[[ 15.8  16.8  -1.4]
 [  5.5  57.7 -35.2]
 [  0.4 -10.8 -28.5]]
->
[[ 15.8  16.8]
 [  5.5  57.7]
 [  0.4 -10.8]]

[[ 18.5  -2.5 -24.8 -13.8]
 [  7.8  19.7 -34.7 -48.7]
 [ 26.7  -9.6   2.1  24.1]
 [  8.1  22.1  -5.7  -8.5]]
->
[[18.5 -2.5]
 [ 7.8 19.7]
 [26.7 -9.6]]

[[-48.6  22.2 -10.0 -44.8  60.5]
 [ 44.3  -3.5 -34.1  12.1   2.3]
 [-45.6  20.9 -10.9 -42.7  58.1]
 [ 60.2  -7.1  30.4   5.6  -0.1]]
->
[[-48.6  22.2]
 [ 44.3  -3.5]
 [-45.6  20.9]]

[[-13.9   3.6 -26.1  60.3]
 [ 25.2  -9.2  -9.1 -12.3]
 [-28.3  -1.1  17.7 -33.9]
 [ -7.2   9.6 -30.3  10.1]
 [ 37.4  -6.0 -21.8  -7.6]]
->
[[-13.9   3.6]
 [ 25.2  -9.2]
 [-28.3  -1.1]]

[[-37.8  26.9  18.3 -18.3   2.0]
 [-17.5  -9.5  -9.2   3.4   0.1]
 [ 57.7 -13.9 -11.9   7.0  -1.9]]
->
[[-37.8  26.9]
 [-17.5  -9.5]
 [ 57.7 -13.9]]

[[-15.8 -11.0 -31.2]
 [-30.8   6.7 -44.4]
 [-36.1  22.5 -21.4]
 [-35.1  21.6 -25.5]
 [-14.7 -20.6 -54.9]]
->
[[-15.8 -11.0]
 [-30.8   6.7]
 [-36.1  22.5]]

[[ 37.6  -6.7  43.1 -49.6  30.7]
 [  9.1  16.6  39.7 -29.5   2.7]
 [-46.2  -2.6  22.2 -11.8 -17.5]
 [-55.1 -52.7  14.8  31.5  18.3]
 [-21.9  -4.7  -7.7  48.4  55.5]]
->
[[ 37.6  -6.7]
 [  9.1  16.6]
 [-46.2  -2.6]]
